Below is a small trained network, with its code and all its weights. Each question gives an input and a target symbol and asks what happens when units are switched off, that is, made to give their printed mean instead of their output.

import numpy as np


def w(rows, s, z=0):
    codes = np.array(rows[::2]) - 128.0
    scale = np.full(codes.shape[1], s)
    scale[-1] = z or s
    return codes * scale


def f(y):
    return np.maximum(y, 0)


def softmax(a):
    e = np.exp(a - a.max(-1, keepdims=True))
    return e / e.sum(-1, keepdims=True)


def log_softmax(a):
    a = a - a.max(-1, keepdims=True)
    return a - np.log(np.exp(a).sum(-1, keepdims=True))


def net(x, mask):
    ids = ['ΛΞΦβδπστ'.index(c) for c in x.split()]
    T = len(ids)
    res = E[ids] + P[:T]
    r = res
    for j in range(3):
        rows = slice(2 * j, 2 * j + 2)
        q, k, v = (r @ M[0][rows].T for M in (Q, K, V))
        z = softmax(np.where(np.tri(T) > 0, q @ k.T / 2**0.5, -1e9)) @ v
        o = O[0][rows]
        res = res + np.where(mask[j], z, o[:, -1]) @ o[:, :-1]
    y = f(res @ A[0][:, :-1].T + A[0][:, -1])
    res = res + np.where(mask[3:27], y, B[0][:, -1]) @ B[0][:, :-1]
    return log_softmax(res[-1] @ U[:, :-1].T + U[:, -1])


Q, K, V, O, A, B = {}, {}, {}, {}, {}, {}
E = w([
[124,112,148,211,150,189,168,125,129,92,98,176],'Λ',
[95,119,101,167,203,154,151,40,88,102,106,190],'Ξ',
[141,49,83,112,125,97,83,119,203,139,151,166],'Φ',
[171,112,92,168,112,92,188,120,249,31,116,56],'β',
[162,173,121,68,169,142,107,42,92,164,123,137],'δ',
[96,92,142,165,246,73,161,132,186,75,128,136],'π',
[176,151,131,83,183,170,115,162,134,79,67,184],'σ',
[156,65,93,109,134,115,140,166,85,148,118,123],'τ',
],0.02)
P = w([
[67,189,110,46,203,97,211,118,115,126,10,49],'0',
[133,85,185,74,114,216,131,60,112,99,215,196],'1',
[186,71,181,87,95,254,136,102,118,90,200,177],'2',
[139,60,168,130,190,191,90,80,72,75,165,201],'3',
[177,93,145,137,232,238,115,132,120,138,149,144],'4',
[227,78,109,127,201,224,69,108,125,124,114,124],'5',
[237,109,128,166,200,240,94,132,149,112,73,121],'6',
],0.0079)
Q[0] = w([
[216,108,153,101,151,187,125,69,151,106,215,203],'h0',
[175,78,80,79,215,196,122,151,111,97,81,100],'h0',
[213,75,77,98,203,189,154,101,137,101,134,136],'h1',
[155,154,131,97,111,122,111,204,120,153,42,126],'h1',
[64,154,115,127,66,119,123,144,97,116,153,107],'h2',
[254,126,111,134,201,147,104,51,151,58,116,162],'h2',
],0.0068)
K[0] = w([
[207,184,187,55,135,33,89,158,79,98,131,98],'h0',
[132,164,77,30,138,40,150,169,116,119,53,83],'h0',
[139,188,85,100,254,116,93,178,114,53,82,54],'h1',
[122,154,120,207,106,79,99,71,94,151,60,96],'h1',
[117,168,161,66,74,153,71,121,162,64,199,182],'h2',
[98,152,47,82,91,69,207,182,79,175,101,135],'h2',
],0.0065)
V[0] = w([
[122,202,159,171,178,107,160,178,56,163,75,137],'h0',
[122,141,141,175,120,181,91,161,229,60,104,140],'h0',
[108,247,2,105,75,115,137,12,165,94,140,107],'h1',
[193,148,86,176,86,220,72,117,99,135,139,163],'h1',
[174,14,94,84,123,155,95,199,114,165,153,153],'h2',
[125,170,199,112,94,131,95,212,151,91,94,110],'h2',
],0.0077)
O[0] = w([
[86,106,211,114,125,88,109,120,183,140,71,122,239],'h0',
[148,51,107,149,156,97,190,167,2,170,118,121,254],'h0',
[93,42,77,185,137,174,99,56,83,176,82,122,54],'h1',
[113,71,105,82,185,159,176,86,182,147,156,148,49],'h1',
[68,80,180,85,131,126,87,157,95,58,152,66,39],'h2',
[218,86,195,91,152,79,119,106,172,170,90,99,123],'h2',
],0.0097,0.004)
A[0] = w([
[92,125,87,107,87,58,93,165,137,139,138,70,78],'n0',
[82,68,158,103,103,81,254,115,168,99,165,145,208],'n1',
[71,137,205,145,136,122,151,166,131,112,174,111,108],'n2',
[146,131,136,88,126,139,172,118,160,105,132,156,143],'n3',
[64,178,35,186,108,123,140,169,101,141,165,173,172],'n4',
[112,107,109,142,78,94,122,129,102,174,96,112,49],'n5',
[112,144,148,167,46,121,111,67,86,130,191,150,45],'n6',
[157,96,159,83,167,144,198,147,63,99,90,63,133],'n7',
[160,89,131,129,62,168,140,204,167,152,151,135,104],'n8',
[113,105,178,131,157,96,123,97,130,125,103,158,142],'n9',
[106,140,78,126,162,157,120,148,152,172,195,103,153],'n10',
[139,115,73,92,125,49,149,128,167,107,117,119,93],'n11',
[101,160,163,58,126,149,110,168,177,81,125,149,159],'n12',
[67,160,115,48,101,83,145,126,137,202,76,174,11],'n13',
[109,89,152,89,150,180,97,111,202,80,146,140,94],'n14',
[45,123,159,106,93,147,52,112,115,94,130,67,109],'n15',
[143,130,136,147,102,118,173,113,52,106,134,124,78],'n16',
[40,178,142,72,102,135,116,153,145,93,143,95,2],'n17',
[126,139,156,150,157,138,175,116,150,110,113,54,152],'n18',
[96,157,103,185,144,144,145,79,101,175,104,131,152],'n19',
[156,169,154,195,87,78,101,146,120,118,140,131,136],'n20',
[129,181,136,113,128,103,152,127,91,102,185,52,81],'n21',
[159,157,58,140,168,163,94,143,91,203,126,115,93],'n22',
[95,170,147,179,31,156,63,113,186,148,125,138,104],'n23',
],0.0077,0.0026)
B[0] = w([
[69,121,132,72,152,199,148,161,151,121,131,80,138],'n0',
[158,167,168,72,173,195,125,125,37,174,71,159,193],'n1',
[143,181,137,113,86,170,152,92,131,74,147,80,161],'n2',
[114,140,126,90,122,197,120,115,113,166,77,130,205],'n3',
[96,122,147,63,108,100,149,216,162,94,102,142,201],'n4',
[60,171,118,129,171,135,133,119,98,106,146,123,142],'n5',
[88,147,151,158,46,118,99,139,182,72,158,105,143],'n6',
[95,113,127,147,105,109,83,148,120,186,145,109,255],'n7',
[78,197,140,113,148,120,104,130,86,150,148,132,165],'n8',
[83,192,153,113,65,153,146,203,150,157,145,141,213],'n9',
[133,73,114,60,99,170,147,127,129,66,149,113,157],'n10',
[120,117,95,135,163,131,154,163,109,153,128,204,167],'n11',
[167,96,62,172,122,81,193,13,52,149,151,116,228],'n12',
[130,88,83,144,115,172,147,72,124,156,193,149,146],'n13',
[108,135,143,125,148,154,88,65,64,198,133,127,222],'n14',
[131,88,169,138,56,173,143,118,182,94,153,73,157],'n15',
[208,128,123,168,134,119,104,175,148,170,135,135,164],'n16',
[207,116,131,144,139,163,164,102,168,68,181,140,153],'n17',
[191,134,133,123,21,70,177,113,65,208,111,155,176],'n18',
[110,106,186,92,78,22,115,92,153,78,135,104,195],'n19',
[138,191,109,46,175,144,100,149,151,191,198,99,151],'n20',
[200,152,97,137,234,60,126,1,32,131,123,136,137],'n21',
[167,62,123,147,94,141,151,96,191,74,217,138,196],'n22',
[150,183,97,177,212,125,122,93,29,62,125,116,153],'n23',
],0.0057,0.0085)
U = w([
[105,99,206,129,124,145,71,143,140,176,70,145,181],'Λ',
[63,170,75,189,166,168,74,111,149,144,95,166,19],'Ξ',
[70,123,94,143,125,167,89,188,195,72,103,196,168],'Φ',
[151,98,97,228,135,121,81,132,130,138,143,152,2],'β',
[140,140,151,160,125,173,82,92,192,112,149,111,79],'δ',
[139,212,137,180,174,100,40,184,154,122,189,169,130],'π',
[163,153,120,118,161,188,116,134,94,172,109,254,175],'σ',
[83,126,112,138,165,194,75,164,47,86,145,87,173],'τ',
],0.0049,0.0025)

Each question gives the input, a string of symbols that net reads in full, and the target symbol t.
The units are the heads (2 rows each of Q, K, V and O) and the neurons (one row each of A and B). Each row of codes is followed by its name. A weight is (code - 128) times the scale printed after its matrix; where a second scale follows, it is the last column's (O, A, B and U).
mask holds one flag per unit, heads first, then neurons. A switched-off unit (its flag False) gives its mean, the last column of its rows in O or B, instead of its output. The means were averaged over made-up inputs and are rounded, as every weight is.
A unit's drop is (log p(t) with every unit on - log p(t) with that unit switched off) / (log p(t) with every unit on - log p(t) with every unit switched off).
The circuit of an input: a set's keep is (log p(t) with only the set's units on - log p(t) with every unit switched off) / (log p(t) with every unit on - log p(t) with every unit switched off). Starting from the 12 units with the biggest drops (on a tie, the unit counted first), units are removed one at a time, each time the one whose removal leaves the highest keep (on an exact tie, the one counted first), for as long as the keep stays at least 0.8.
circuit, biggest first: the units of the circuit, biggest drop first
most important unit: the unit with the biggest drop
k most important neurons: the k neurons with the biggest drops, biggest first
heads that matter: for each layer, one digit per head in row order, 1 if its drop is at least 0.15 and else 0, layers parted by /
drop when u is switched off: that unit's drop, to one decimal
input Φ Λ σ σ δ, target τ: circuit, biggest first	(h2)
input Φ σ π, target τ: circuit, biggest first	(h2, h0)
input τ σ π σ Φ, target δ: 2 most important neurons	(n15, n17)
input Ξ Φ Φ Λ π Φ, target Φ: circuit, biggest first	(h2, n4, n12)
input σ Λ σ Ξ Λ, target Λ: circuit, biggest first	(h0, h2, n12)
input τ σ σ Φ σ, target δ: circuit, biggest first	(h0, h2, n17, n15)
input δ Φ Λ, target Ξ: circuit, biggest first	(h0, h2, h1)
input σ σ σ, target Λ: circuit, biggest first	(h0, h2)
input π Φ Φ Ξ Λ, target π: heads that matter	010
input δ σ Ξ, target Ξ: heads that matter	101
input π π Φ β σ, target π: circuit, biggest first	(h1, n20)
input σ σ β, target σ: heads that matter	000
input Φ π Λ, target τ: heads that matter	001
input δ Φ σ σ, target Ξ: circuit, biggest first	(h0, h1, h2, n23)
input Φ Ξ δ σ, target τ: heads that matter	001
input β Λ δ σ, target β: heads that matter	110
input Φ Λ σ σ Ξ τ Φ, target τ: heads that matter	001
input β Φ Φ Ξ β, target β: most important unit	h1
input Φ Φ Φ Ξ, target τ: heads that matter	001
input τ σ σ Ξ π Φ τ, target δ: heads that matter	101
input π β Ξ β, target π: most important unit	h1
input Λ Ξ δ σ Λ Λ Φ, target σ: heads that matter	010
input Λ σ π, target σ: heads that matter	010
input Φ Φ σ Φ, target τ: drop when n10 is switched off	0.1
input σ Λ Ξ Φ π, target Λ: drop when h2 is switched off	0.3
input σ σ σ σ Φ β, target Λ: drop when n12 is switched off	0.1
input Φ τ σ Λ β, target τ: drop when h2 is switched off	0.9
input Φ β σ σ Λ, target τ: most important neuron	(n2)
